Below is a small trained network, with its code and all its weights. Each question gives an input and a target symbol and asks what happens when units are switched off, that is, made to give their printed mean instead of their output.

import numpy as np


def w(rows, s, z=0):
    codes = np.array(rows[::2]) - 128.0
    scale = np.full(codes.shape[1], s)
    scale[-1] = z or s
    return codes * scale


def f(y):
    return np.maximum(y, 0)


def softmax(a):
    e = np.exp(a - a.max(-1, keepdims=True))
    return e / e.sum(-1, keepdims=True)


def log_softmax(a):
    a = a - a.max(-1, keepdims=True)
    return a - np.log(np.exp(a).sum(-1, keepdims=True))


def net(x, mask):
    ids = ['ΓΣΨΩαβεζηπφ'.index(c) for c in x.split()]
    T = len(ids)
    res = E[ids] + P[:T]
    u = 0
    for l in range(3):
        q, k, v = (res @ M[l].T for M in (Q, K, V))
        z = softmax(np.where(np.tri(T) > 0, q @ k.T / 3**0.5, -1e9)) @ v
        res = res + np.where(mask[u], z, O[l][:, -1]) @ O[l][:, :-1]
        u += 1
        y = f(res @ A[l][:, :-1].T + A[l][:, -1])
        res = res + np.where(mask[u : u + 4], y, B[l][:, -1]) @ B[l][:, :-1]
        u += 4
    return log_softmax(res[-1] @ U[:, :-1].T + U[:, -1])


Q, K, V, O, A, B = {}, {}, {}, {}, {}, {}
E = w([
[203,80,54,71,67],'Γ',
[119,85,176,139,170],'Σ',
[120,206,122,135,156],'Ψ',
[123,211,124,144,148],'Ω',
[10,99,164,84,67],'α',
[47,174,70,130,150],'β',
[94,166,162,129,38],'ε',
[113,206,154,12,100],'ζ',
[121,212,123,138,147],'η',
[124,219,124,147,154],'π',
[129,230,125,166,148],'φ',
],0.014)
P = w([
[2,90,16,98,131],'0',
[128,179,190,134,108],'1',
[132,171,186,120,123],'2',
[133,160,180,118,126],'3',
[128,150,180,114,130],'4',
[130,143,181,111,134],'5',
[134,138,175,118,136],'6',
[129,131,179,120,136],'7',
[129,122,181,129,132],'8',
[129,116,175,142,134],'9',
[127,112,173,142,135],'10',
],0.0079)
Q[0] = w([
[117,44,180,131,137],'L0H1',
[241,98,48,223,253],'L0H1',
[157,227,150,136,66],'L0H1',
],0.007)
K[0] = w([
[120,72,147,170,162],'L0H1',
[245,185,230,107,150],'L0H1',
[105,145,80,51,122],'L0H1',
],0.012)
V[0] = w([
[119,223,73,66,19],'L0H1',
[114,137,142,254,18],'L0H1',
[204,141,206,87,153],'L0H1',
],0.0059)
O[0] = w([
[138,254,147,155,100,125],'L0H1',
[122,116,227,53,63,24],'L0H1',
[92,115,154,179,190,5],'L0H1',
],0.0075,0.0013)
A[0] = w([
[204,191,59,187,80,251],'L0N1',
[86,115,158,21,25,150],'L0N2',
[112,107,69,6,40,240],'L0N3',
[64,2,93,100,149,192],'L0N4',
],0.0075,0.0028)
B[0] = w([
[158,153,80,20,202,216],'L0N1',
[110,120,129,180,2,234],'L0N2',
[119,136,71,193,55,255],'L0N3',
[71,89,123,23,160,240],'L0N4',
],0.0075,0.0054)
Q[1] = w([
[205,185,174,223,5],'L1H1',
[77,255,240,163,201],'L1H1',
[103,230,222,234,62],'L1H1',
],0.0049)
K[1] = w([
[164,178,117,76,70],'L1H1',
[72,180,59,111,176],'L1H1',
[65,254,50,71,65],'L1H1',
],0.0078)
V[1] = w([
[35,148,60,69,144],'L1H1',
[133,254,21,147,106],'L1H1',
[124,254,140,117,154],'L1H1',
],0.0046)
O[1] = w([
[54,159,112,121,228,253],'L1H1',
[88,97,93,254,150,171],'L1H1',
[113,48,162,236,151,102],'L1H1',
],0.0063,0.0038)
A[1] = w([
[32,52,152,169,119,77],'L1N1',
[255,92,110,106,91,254],'L1N2',
[135,149,74,193,117,252],'L1N3',
[149,89,163,68,153,5],'L1N4',
],0.0087,0.0011)
B[1] = w([
[62,254,89,63,72,247],'L1N1',
[196,155,42,90,146,183],'L1N2',
[146,18,126,154,126,253],'L1N3',
[130,60,137,99,102,246],'L1N4',
],0.0066,0.0052)
Q[2] = w([
[183,20,87,80,228],'L2H1',
[94,57,136,104,2],'L2H1',
[82,53,198,75,135],'L2H1',
],0.0073)
K[2] = w([
[202,152,176,82,107],'L2H1',
[96,2,85,65,116],'L2H1',
[77,63,184,72,124],'L2H1',
],0.0098)
V[2] = w([
[134,104,182,56,181],'L2H1',
[81,146,78,114,163],'L2H1',
[159,1,70,144,159],'L2H1',
],0.0091)
O[2] = w([
[127,136,139,255,111,152],'L2H1',
[196,111,109,129,159,254],'L2H1',
[205,217,159,109,115,180],'L2H1',
],0.0079)
A[2] = w([
[245,7,73,100,114,53],'L2N1',
[35,98,79,55,197,254],'L2N2',
[34,254,155,178,175,156],'L2N3',
[169,5,253,241,239,191],'L2N4',
],0.0063,0.004)
B[2] = w([
[73,22,62,226,211,190],'L2N1',
[136,211,218,208,174,254],'L2N2',
[1,108,94,39,173,173],'L2N3',
[116,16,206,108,98,236],'L2N4',
],0.0077,0.0079)
U = w([
[156,77,63,74,127,133],'Γ',
[140,153,141,107,82,91],'Σ',
[145,148,139,114,95,64],'Ψ',
[144,152,140,255,74,89],'Ω',
[49,131,119,41,51,60],'α',
[104,215,151,134,217,254],'β',
[139,147,142,111,99,63],'ε',
[148,156,140,113,97,71],'ζ',
[139,147,137,110,95,77],'η',
[67,8,177,148,126,186],'π',
[220,200,177,55,118,79],'φ',
],0.0075,0.0047)

Each question gives the input, a string of symbols that net reads in full, and the target symbol t.
The units are the heads (3 rows each of Q, K, V and O) and the neurons (one row each of A and B). Each row of codes is followed by its name. A weight is (code - 128) times the scale printed after its matrix; where a second scale follows, it is the last column's (O, A, B and U).
mask holds one flag per unit, layer by layer, with each layer's heads first. A switched-off unit (its flag False) gives its mean, the last column of its rows in O or B, instead of its output. The means were averaged over made-up inputs and are rounded, as every weight is.
A unit's drop is (log p(t) with every unit on - log p(t) with that unit switched off) / (log p(t) with every unit on - log p(t) with every unit switched off).
The circuit of an input: a set's keep is (log p(t) with only the set's units on - log p(t) with every unit switched off) / (log p(t) with every unit on - log p(t) with every unit switched off). Starting from the 12 units with the biggest drops (on a tie, the unit counted first), units are removed one at a time, each time the one whose removal leaves the highest keep (on an exact tie, the one counted first), for as long as the keep stays at least 0.8.
units of the circuit, in order: the units of the circuit, biggest drop first
most important unit: the unit with the biggest drop
top k neurons: the k neurons with the biggest drops, biggest first
k most important neurons of layer l: the k neurons of layer l with the biggest drops, biggest first
drop of u: that unit's drop, to one decimal
input α Γ Γ φ Σ Σ Σ Γ ε ζ, target π: units of the circuit, in order	[L2H1 L1N1 L0N2 L0N4]
input Σ Σ ζ Γ β Σ Γ Σ ζ, target Ω: top 2 neurons	[L0N4 L0N2]
input β α Σ π β Σ Σ Γ ε, target Γ: most important unit	L2H1
input Γ Σ Γ ζ Σ Σ α, target α: units of the circuit, in order	[L1N1 L0N2]
input Γ φ Γ φ α Σ Σ Σ Σ α φ, target π: top 2 neurons	[L0N4 L2N4]
input ζ φ Σ Γ α ζ, target β: top 2 neurons	[L2N2 L2N4]
input ε Ψ π Γ Σ β Γ Ψ, target π: top 2 neurons	[L1N1 L0N4]
input Γ η ε Ω α Σ η π Σ η, target π: top 2 neurons	[L1N1 L2N4]
input ε Ψ β Γ π α Γ α Σ ζ, target α: units of the circuit, in order	[L2H1 L0N2 L0H1]
input φ Γ ζ Σ, target β: top 2 neurons	[L1N1 L0N1]
input α ε Σ Σ ε α π ζ, target π: top 4 neurons	[L1N1 L2N1 L0N4 L0N2]
input Γ Σ Σ Σ φ π Σ ε, target φ: top 2 neurons	[L0N3 L1N3]
input α Σ ε Σ Γ Ω Ω Σ α, target α: top 2 neurons	[L0N2 L0N3]
input ε Σ Σ Σ Σ Σ Σ Σ Ψ ζ ε, target α: most important unit	L1H1
input Σ Σ Σ Σ Σ Σ η Σ ε, target Ω: units of the circuit, in order	[L2H1 L0N4 L1H1]
input α β Σ, target β: top 4 neurons	[L0N1 L2N2 L1N1 L1N3]
input Σ Γ Σ Σ Γ, target Γ: 2 most important neurons of layer 1	[L1N2 L1N1]
input Σ Γ ζ Σ φ π Σ Σ Γ π, target π: 2 most important neurons of layer 0	[L0N4 L0N3]
input α Γ Σ η Γ Σ ζ Σ Σ Σ ε, target π: top 2 neurons	[L1N1 L2N1]
input Σ ε Γ Σ ε Σ Σ α Σ ε ε, target Ω: most important unit	L0N4
input ε ζ Ω Σ Σ β ε, target α: top 2 neurons	[L0N2 L0N3]
input Σ ε φ α β Ω Σ Σ φ, target π: 3 most important neurons of layer 0	[L0N4 L0N3 L0N2]
input Ω φ β φ Σ Σ Σ Γ Ω, target π: 2 most important neurons of layer 1	[L1N1 L1N2]
input ζ Σ Γ Σ Σ π α ε ε, target β: 2 most important neurons of layer 1	[L1N1 L1N4]
input ζ Σ β Σ ε ζ, target β: 2 most important neurons of layer 2	[L2N4 L2N2]
input ε α Γ, target Γ: 2 most important neurons of layer 2	[L2N1 L2N2]
input Σ Σ ε φ η α π Γ π Σ π, target π: top neuron	[L1N1]
input Γ Σ Σ ζ π β ε, target φ: 2 most important neurons of layer 1	[L1N3 L1N1]
input Σ α φ Γ ζ, target Ω: drop of L0N3	0.1
